What each symbol does to the elements:
s93: o>s882, j>s528, i>s258, q>s708, s>s883
s105: o>s389, j>s576, i>s768, q>s79, s>s42
s614: o>s144, j>s42, i>s673, q>s768, s>s679
s749: o>s870, j>s662, i>s432, q>s413, s>s947
s882: o>s548, j>s673, i>s871, q>s883, s>s738
s673: o>s335, j>s389, i>s822, q>s614, s>s144
s205: o>s286, j>s432, i>s221, q>s100, s>s61
s548: o>s768, j>s335, i>s103, q>s738, s>s105
s112: o>s358, j>s746, i>s89, q>s330, s>s549
s103: o>s614, j>s79, i>s528, q>s548, s>s768
s841: o>s494, j>s926, i>s413, q>s583, s>s662
s432: o>s379, j>s494, i>s208, q>s749, s>s870
s446: o>s432, j>s841, i>s72, q>s239, s>s749
s20: o>s310, j>s258, i>s662, q>s926, s>s640
s26: o>s205, j>s446, i>s392, q>s393, s>s100
s392: o>s221, j>s72, i>s746, q>s26, s>s205
s89: o>s618, j>s2, i>s645, q>s112, s>s358
s286: o>s413, j>s379, i>s239, q>s61, s>s841
s704: o>s528, j>s738, i>s34, q>s871, s>s103
s46: o>s746, j>s393, i>s19, q>s618, s>s392
s662: o>s545, j>s754, i>s494, q>s20, s>s310
s947: o>s747, j>s310, i>s870, q>s494, s>s874
s583: o>s662, j>s747, i>s841, q>s379, s>s20
s738: o>s105, j>s144, i>s548, q>s822, s>s79
s708: o>s883, j>s103, i>s93, q>s34, s>s179
s754: o>s704, j>s883, i>s640, q>s258, s>s871
s208: o>s583, j>s947, i>s61, q>s432, s>s379
s19: o>s2, j>s26, i>s330, q>s46, s>s746
s618: o>s392, j>s606, i>s46, q>s358, s>s26
s494: o>s874, j>s640, i>s947, q>s662, s>s545
s871: o>s103, j>s822, i>s704, q>s882, s>s548
s606: o>s72, j>s286, i>s393, q>s953, s>s446
s870: o>s926, j>s545, i>s379, q>s947, s>s747
s413: o>s947, j>s20, i>s749, q>s841, s>s494
s34: o>s179, j>s548, i>s708, q>s704, s>s528
s645: o>s46, j>s549, i>s127, q>s89, s>s618
s545: o>s93, j>s704, i>s874, q>s310, s>s708
s100: o>s61, j>s749, i>s205, q>s72, s>s208
s393: o>s100, j>s239, i>s26, q>s606, s>s72
s358: o>s26, j>s953, i>s618, q>s549, s>s393
s549: o>s393, j>s221, i>s358, q>s2, s>s606
s72: o>s208, j>s413, i>s100, q>s446, s>s432
s221: o>s239, j>s208, i>s953, q>s205, s>s286
s822: o>s79, j>s679, i>s738, q>s673, s>s335
s258: o>s871, j>s179, i>s754, q>s93, s>s882
s79: o>s42, j>s127, i>s105, q>s335, s>s552
s746: o>s953, j>s100, i>s2, q>s392, s>s221
s768: o>s679, j>s552, i>s614, q>s105, s>s389
s747: o>s754, j>s708, i>s926, q>s874, s>s258
s42: o>s89, j>s19, i>s389, q>s552, s>s112
s926: o>s640, j>s93, i>s20, q>s747, s>s754
s679: o>s127, j>s112, i>s144, q>s389, s>s645
s179: o>s822, j>s768, i>s883, q>s528, s>s673
s883: o>s738, j>s614, i>s882, q>s179, s>s822
s330: o>s549, j>s392, i>s112, q>s19, s>s2
s874: o>s258, j>s34, i>s747, q>s545, s>s93
s335: o>s552, j>s645, i>s79, q>s144, s>s576
s310: o>s708, j>s871, i>s545, q>s640, s>s34
s389: o>s645, j>s330, i>s679, q>s42, s>s89
s528: o>s673, j>s105, i>s179, q>s103, s>s614
s144: o>s576, j>s89, i>s335, q>s679, s>s127
s61: o>s841, j>s870, i>s286, q>s208, s>s583
s953: o>s446, j>s61, i>s606, q>s221, s>s239
s2: o>s606, j>s205, i>s549, q>s746, s>s953
s640: o>s34, j>s882, i>s310, q>s754, s>s704
s576: o>s330, j>s618, i>s552, q>s127, s>s19
s552: o>s112, j>s46, i>s42, q>s576, s>s330
s379: o>s20, j>s874, i>s583, q>s870, s>s926
s239: o>s749, j>s583, i>s446, q>s286, s>s413
s127: o>s19, j>s358, i>s576, q>s645, s>s46

The rows follow the links: the fewer symbols apart two elements are, the more alike their rows tend to be.

Each row is also shifted at random along 4 hidden directions that mean nothing.

Each row, then its element:
-10,15,-7,-22,13,1,-41,-2,-9,-2,32,-22,0,5,-12,-18,-4,-1,-26,-13,-21,34,-46,47,35,31,35,-51,37,-18,-47,-17,-27,-14,-11,-46
element: s20
47,-37,22,-11,-19,-3,23,12,-60,-11,-8,-39,-17,14,-42,-33,-13,-39,23,-27,-63,-20,-21,30,-33,-20,-47,1,50,-17,-24,-14,-22,16,30,7
element: s528
-5,9,-7,5,40,2,10,28,-6,-4,5,35,4,-24,-11,-5,26,-4,-10,-4,55,-7,29,-38,-5,-13,14,11,-40,-7,65,30,35,15,17,1
element: s393
-29,42,21,-14,40,9,34,35,57,-56,21,65,-28,18,42,-2,12,-21,-14,3,66,-33,25,8,2,-26,38,-26,-30,-8,32,25,3,28,32,-36
element: s208
-28,8,15,19,-51,-5,-16,-14,7,-4,-7,-18,16,10,23,3,-12,37,5,6,-33,2,-36,42,2,28,-2,7,35,6,-65,-35,-27,-24,-13,0
element: s708
84,37,21,12,31,5,-14,16,26,-22,13,28,35,-5,-12,-25,19,-20,-31,1,45,-41,21,-15,12,-1,44,-1,-41,6,10,14,11,-12,-15,-4
element: s100
42,-22,18,11,-39,-1,34,-43,37,-3,-36,-20,6,24,4,16,-27,-38,26,20,-24,-56,23,-15,-21,-36,-33,35,-5,29,-21,-7,-8,-17,-19,47
element: s79
39,6,23,-14,-45,-1,3,-37,36,-7,-13,-25,-6,31,28,17,-33,0,10,11,-44,-15,-27,45,3,1,-14,-5,36,12,-65,-30,-36,-20,-10,3
element: s871
7,-23,-45,8,-17,-8,-10,1,-4,30,-23,-6,16,-14,2,15,9,79,11,17,1,59,23,-47,1,52,-22,29,-42,21,33,-7,32,-9,-50,42
element: s112
51,-32,13,-6,-10,5,39,-45,16,2,-25,-26,-8,23,-18,10,-28,-79,24,9,-30,-59,24,-27,-20,-64,-41,18,2,13,-4,4,-4,-1,-1,42
element: s144
53,-24,0,20,20,-2,13,-1,-8,3,-8,-5,29,-5,-52,-25,5,-41,-11,-3,2,-41,37,-62,-13,-24,-9,33,-40,12,35,11,21,2,-27,41
element: s19
-33,-14,-6,13,-6,-3,30,-61,10,49,-28,12,-8,-18,9,63,-10,-45,30,21,27,-25,31,-42,-11,-66,-34,44,-12,17,38,35,27,-5,26,41
element: s127
-7,26,-12,-29,51,4,-11,15,33,-15,29,26,-5,4,8,-8,6,-18,-28,2,33,10,7,-4,22,2,46,-43,-21,-11,19,19,2,10,-10,-33
element: s286
-54,19,8,19,10,-1,-25,50,0,-46,27,11,19,13,-5,-55,14,25,-36,-14,2,-3,-15,25,9,37,43,-31,1,-15,-22,-21,-19,-3,-20,-33
element: s947
-38,-23,23,1,-22,2,20,-18,-1,-27,-1,-32,-13,32,-16,-15,-24,-60,9,-8,-52,-45,-16,24,-14,-38,-20,-9,42,-5,-39,-14,-32,6,3,5
element: s882
-44,10,-10,-27,1,1,-32,-5,-22,12,24,-13,-26,-5,14,14,-1,17,-4,-6,-22,52,-49,60,28,26,16,-39,51,-23,-34,-11,-22,-2,21,-47
element: s874
-5,-48,-27,18,5,-6,-1,2,-69,44,-16,-25,16,-34,-55,-4,13,-7,8,-11,-12,16,10,-49,-19,-6,-37,32,-9,-3,44,18,30,3,0,35
element: s645
68,-43,-37,-43,-14,-11,-6,-52,-22,61,-22,-49,-12,-12,-20,43,-23,-1,26,9,-43,53,-7,-20,12,6,-45,-4,10,3,7,-3,10,-8,-21,25
element: s389
-87,38,7,32,16,9,-38,-20,8,9,32,9,30,-13,-2,-3,14,-29,-35,0,28,-15,-29,20,32,-7,50,-15,20,-12,-34,10,-10,-28,7,-32
element: s870
-14,31,7,17,24,6,-39,26,-37,6,31,13,19,-26,-7,-19,32,22,-32,-16,31,22,-27,24,20,31,39,-18,12,-26,-4,5,-1,-5,25,-39
element: s841
73,60,19,-28,25,4,-11,9,30,-4,18,45,-11,-4,57,24,9,24,-9,6,48,19,-14,27,23,16,44,-23,-5,-7,-5,8,0,-2,37,-42
element: s432
-89,17,-15,-27,-1,3,-6,14,15,-15,19,4,-34,17,37,4,-8,28,-5,-1,-11,44,-28,49,19,27,19,-52,28,-16,-24,-10,-25,11,4,-45
element: s747
47,43,9,-26,35,7,-2,7,66,-27,20,39,-1,13,28,0,2,-17,-25,13,47,-17,18,-3,23,-5,49,-29,-36,8,13,14,0,4,-14,-28
element: s239
21,-26,-38,-15,30,-5,-4,-12,2,19,-1,-16,17,-6,-38,-4,-1,-19,-11,8,-1,10,32,-57,12,1,-3,-2,-41,6,41,16,22,0,-47,19
element: s618
-96,-30,1,22,-28,1,3,17,-10,-36,0,-32,-2,30,-19,-42,-12,-1,0,-9,-53,-6,-14,22,-16,11,-20,-6,31,-3,-38,-27,-30,9,-28,3
element: s704

Complete each set of four: the symbols that take the first to the second take the third to the fourth, perhaps in another order.
Answers are names.
-16,43,9,-2,-4,4,-28,5,44,-25,21,8,6,17,38,-5,-7,31,-26,4,12,13,-24,37,29,33,46,-28,10,2,-45,-18,-25,-13,-20,-37
: -55,-20,22,42,-18,2,-10,66,-76,-34,13,-19,8,1,-40,-71,16,22,-9,-37,-39,-8,-31,43,-27,24,-12,3,38,-24,-26,-23,-22,13,14,-13
:: -76,-43,-36,-8,1,-2,31,-21,-20,27,-22,-10,-28,-7,-11,32,-6,-7,27,5,-13,26,27,-42,-14,-25,-51,14,-12,0,55,21,24,22,0,32
: s358

80,40,28,17,24,6,5,34,42,-41,3,53,32,1,10,-28,18,8,-21,7,62,-51,34,-22,-8,2,42,15,-56,18,24,8,15,-2,-6,2
: -44,-4,-39,-24,60,5,-11,89,-16,-54,40,15,-12,5,-29,-68,27,31,-37,-21,13,41,13,-10,13,53,32,-54,-29,-21,49,2,4,33,-34,-34
:: -10,18,7,-14,-5,-4,-32,-23,-35,29,23,-21,-15,-13,11,15,-2,-6,0,-8,-21,35,-56,60,25,9,10,-28,62,-26,-45,-5,-27,-12,43,-36
: s93

93,-11,41,-9,-44,-4,31,-15,-18,-5,-22,-16,-26,12,11,11,-20,-10,37,-6,-40,-25,-18,43,-31,-24,-46,15,39,2,-37,-17,-17,2,43,11
: -1,-34,-9,-19,-4,-5,33,-61,12,37,-21,-19,-20,2,-9,46,-26,-68,27,16,-21,-17,22,-35,-11,-61,-42,12,7,11,18,23,4,-1,10,29
:: -34,-11,-22,-35,-53,-9,11,-38,32,20,-20,-24,-37,26,59,55,-36,46,36,22,-42,55,-22,38,12,19,-30,-15,32,9,-41,-24,-20,-2,-5,-6
: s144

52,31,-11,-36,44,4,-21,26,20,-17,32,16,-1,2,7,-18,8,11,-28,-3,24,28,-4,5,29,30,47,-44,-21,-8,9,4,0,6,-17,-38
: -19,10,19,-10,16,4,-15,-3,-36,0,31,-14,-17,1,-13,-11,-5,-54,-11,-25,-17,-10,-40,50,6,-19,13,-35,58,-33,-36,4,-33,5,48,-45
:: 62,24,-1,-39,23,0,35,-27,75,2,-17,45,-23,13,47,52,-12,-18,12,29,53,-18,48,-40,9,-35,9,2,-54,22,40,30,26,8,2,9
: s432

34,-26,-25,-26,51,0,16,24,-16,1,9,7,-8,-9,-44,-20,4,-41,-7,-9,12,3,35,-46,-1,-19,2,-14,-37,-11,66,31,23,26,-7,3
: 65,20,-22,-28,40,-1,-40,25,14,-7,25,8,20,-5,-9,-24,15,24,-39,-1,18,34,-5,-7,34,47,47,-37,-31,-2,7,-3,6,-11,-42,-28
:: -38,22,0,23,43,1,-7,-16,-6,35,11,31,19,-35,-12,15,26,-43,-19,5,64,-18,22,-42,7,-41,23,19,-31,-5,48,45,30,-6,23,3
: s432

-12,-24,-14,-26,-37,-4,1,-14,-3,2,-6,-42,-26,25,13,9,-24,23,23,2,-62,41,-30,36,5,24,-29,-23,42,2,-43,-33,-25,0,-15,-6
: 60,-39,-30,-31,-37,-8,20,5,20,-9,-33,-31,-18,27,9,3,-24,61,31,12,-49,40,15,-16,-10,44,-47,4,-24,25,11,-30,5,6,-57,37
:: -16,-36,-15,-5,-23,-5,10,-82,13,43,-23,-42,3,9,-15,38,-31,-56,19,16,-42,-15,3,-27,6,-38,-36,14,10,20,-15,6,0,-19,-24,36
: s46

21,-43,-13,-7,-28,-3,22,-22,12,1,-27,-31,0,20,-20,3,-23,-13,24,10,-44,-10,16,-25,-13,-10,-42,17,-4,19,-3,-12,0,0,-35,43
: 2,-35,-32,-23,59,0,7,25,-33,-2,15,-5,-9,-13,-58,-30,16,-39,-10,-15,3,11,34,-53,-2,-12,-2,-15,-33,-16,68,31,22,26,-11,3
:: 42,11,15,-27,6,4,-12,53,-7,-53,28,-6,-13,22,6,-46,2,32,-12,-17,-28,24,-33,56,6,45,21,-46,18,-19,-35,-28,-34,10,-5,-43
: s103

64,63,30,-5,30,8,-34,-50,-2,47,28,23,9,-34,18,41,12,-61,-20,-3,50,-14,-32,33,42,-35,52,-15,27,-18,-24,29,-1,-29,69,-41
: -32,0,55,16,13,11,40,71,-30,-82,21,21,-26,25,-12,-69,8,-53,-7,-37,-6,-69,-4,45,-45,-43,-3,-15,32,-30,-4,2,-28,35,63,-28
:: 22,8,-25,-11,39,0,-10,-1,-22,39,7,17,2,-38,-9,17,17,1,-8,0,37,36,17,-36,15,1,12,0,-28,-10,53,30,30,5,13,-2
: s432

-47,-12,9,29,-38,-4,-19,23,-26,-20,2,-26,14,11,-13,-38,0,44,-3,-13,-42,10,-31,40,-8,40,-9,2,32,-1,-48,-35,-30,-10,-17,-4
: -23,-23,3,23,-58,-9,20,-11,4,0,-39,-14,2,15,14,15,-12,53,29,9,-31,3,7,-4,-24,16,-42,39,4,21,-20,-25,4,-7,-23,42
:: -17,5,14,15,-45,0,-19,-8,7,-14,-7,-26,10,20,16,-6,-15,25,5,0,-40,-3,-29,45,2,28,-7,2,33,4,-62,-37,-29,-21,-22,0
: s768

-6,-27,-3,-7,-18,-5,59,18,17,-11,-37,21,-33,9,29,21,-5,35,40,15,18,-6,45,-35,-40,-16,-47,34,-38,12,53,11,28,31,9,32
: 146,-38,-13,-9,-7,-16,-10,10,-79,43,-17,-36,18,-34,-45,-1,9,36,18,-13,-27,40,-3,-22,-16,28,-41,29,-7,-3,25,-6,23,-4,4,34
:: 62,-11,-21,-33,19,2,20,22,45,-20,-11,14,-9,16,10,-3,-2,26,1,13,16,10,43,-46,1,18,-1,-5,-60,19,45,10,26,15,-46,17
: s549

71,-3,2,16,5,-3,-7,-51,8,43,-18,-9,35,-17,-22,24,-3,-40,0,18,14,-34,25,-50,6,-31,-11,42,-29,20,14,18,26,-28,-11,42
: 10,48,9,17,19,2,4,1,64,-6,-3,53,19,-8,45,19,15,19,-15,24,76,-25,36,-29,10,-3,38,19,-56,24,25,19,24,-9,-8,0
:: 21,45,33,-8,-1,9,-9,1,47,-42,18,13,6,30,32,-17,-7,-19,-20,0,8,-31,-19,45,14,1,46,-30,16,-1,-47,-16,-28,-11,-1,-32
: s704

-52,-54,22,15,3,0,30,-4,-80,-6,6,-47,-23,5,-73,-29,-8,-112,11,-37,-60,-55,-18,13,-33,-70,-49,3,60,-30,-9,7,-23,25,48,9
: -41,-51,-34,-15,0,-3,34,-17,-14,23,-20,-18,-34,-5,-16,20,-11,-19,28,1,-21,14,25,-40,-15,-28,-50,8,-5,3,40,15,18,21,-3,27
:: 12,-21,-45,-16,4,-4,4,7,32,-2,-17,-1,8,5,2,8,2,47,-4,19,9,34,37,-55,9,36,-5,6,-55,26,38,0,27,2,-65,30
: s72

-16,24,40,12,-36,0,15,40,-1,-42,-3,21,-19,16,47,-12,5,43,17,-10,1,-7,-23,62,-22,12,2,5,27,-7,-32,-25,-22,9,42,-19
: 31,-1,40,12,-42,7,13,4,13,-48,-4,-18,5,36,-4,-30,-22,-23,6,-7,-41,-52,-16,40,-21,-8,-8,6,27,6,-58,-33,-35,-7,-5,5
:: -19,-48,2,28,-36,-6,9,29,-71,-1,-17,-32,0,-9,-35,-24,3,33,24,-22,-49,10,-12,6,-37,15,-54,31,26,-7,-1,-21,-3,12,7,27
: s335

85,16,24,-17,38,6,35,11,22,-7,-5,46,-10,-7,9,15,10,-38,2,6,56,-39,38,-32,-15,-49,10,14,-45,4,52,40,25,17,37,7
: 52,30,-10,13,32,-1,-39,-12,-12,39,9,17,37,-45,-13,15,23,10,-26,1,50,15,0,-26,25,11,34,11,-22,1,22,22,27,-24,6,-1
:: -47,-65,-48,-20,-5,-10,22,-2,-28,12,-16,-42,-23,3,-38,-7,-14,-6,21,-4,-55,34,19,-38,-10,1,-50,-4,-5,-1,31,-2,11,20,-38,30
: s576

52,23,-1,-27,52,4,-9,45,9,-37,33,18,-7,6,-14,-40,16,-10,-29,-15,23,4,6,1,14,14,42,-42,-26,-14,22,9,-2,15,-6,-34
: -51,55,19,24,7,3,-29,6,20,-2,17,38,13,-11,37,4,18,20,-19,5,49,2,-13,25,21,15,47,-3,-1,-3,-19,4,-4,-12,19,-33
:: 14,23,48,10,-12,4,3,1,-26,-12,12,7,-12,0,8,-2,2,-41,9,-15,-1,-39,-33,59,-11,-38,4,-2,53,-18,-42,-2,-28,-1,70,-28
: s704

-50,17,36,32,-40,2,5,18,-2,-30,-6,8,0,12,28,-10,-1,27,10,-6,-3,-27,-18,48,-18,5,-2,11,28,1,-47,-20,-19,-3,27,-6
: -10,-37,1,6,-17,-2,-25,-13,-49,4,8,-66,9,9,-52,-35,-15,-41,-3,-24,-76,-7,-40,30,5,0,-17,-18,55,-19,-52,-23,-37,-12,-13,-1
:: 19,17,-3,2,50,5,-25,21,9,-12,31,9,27,-5,-28,-37,16,-28,-38,-2,30,-16,10,-26,22,3,48,-18,-29,-1,17,15,6,-4,-25,-12
: s208

67,-40,9,-9,-4,-2,47,8,-19,-1,-24,1,-18,-3,-19,2,-2,-22,31,-4,-11,-20,31,-28,-37,-39,-47,28,-15,2,39,11,17,19,20,35
: 1,-23,-34,-12,32,-1,-2,-27,11,21,1,-11,13,-8,-31,8,1,-32,-8,11,4,3,31,-62,17,-15,-2,0,-38,11,38,19,24,-2,-45,22
:: 54,35,-1,-37,43,2,-14,16,23,-11,29,29,-11,2,17,-3,10,-4,-21,-1,34,14,-2,12,28,10,43,-39,-14,-14,13,12,-1,6,11,-37
: s947

35,-47,-27,-23,-10,-6,13,-43,-15,33,-17,-47,-17,4,-31,23,-23,-33,21,7,-45,14,5,-29,-2,-15,-42,7,7,5,7,0,4,-2,-18,34
: 64,-14,-31,-22,38,3,-5,-22,5,27,6,-14,11,-11,-39,5,1,-36,-9,6,-2,9,22,-49,16,-9,2,-13,-31,7,36,17,19,-3,-34,18
:: 5,-3,16,24,-62,-8,9,-61,21,40,-42,-14,7,-1,44,60,-23,23,39,27,-12,-11,-7,7,-12,-14,-41,47,19,25,-36,-14,0,-26,9,31
: s645

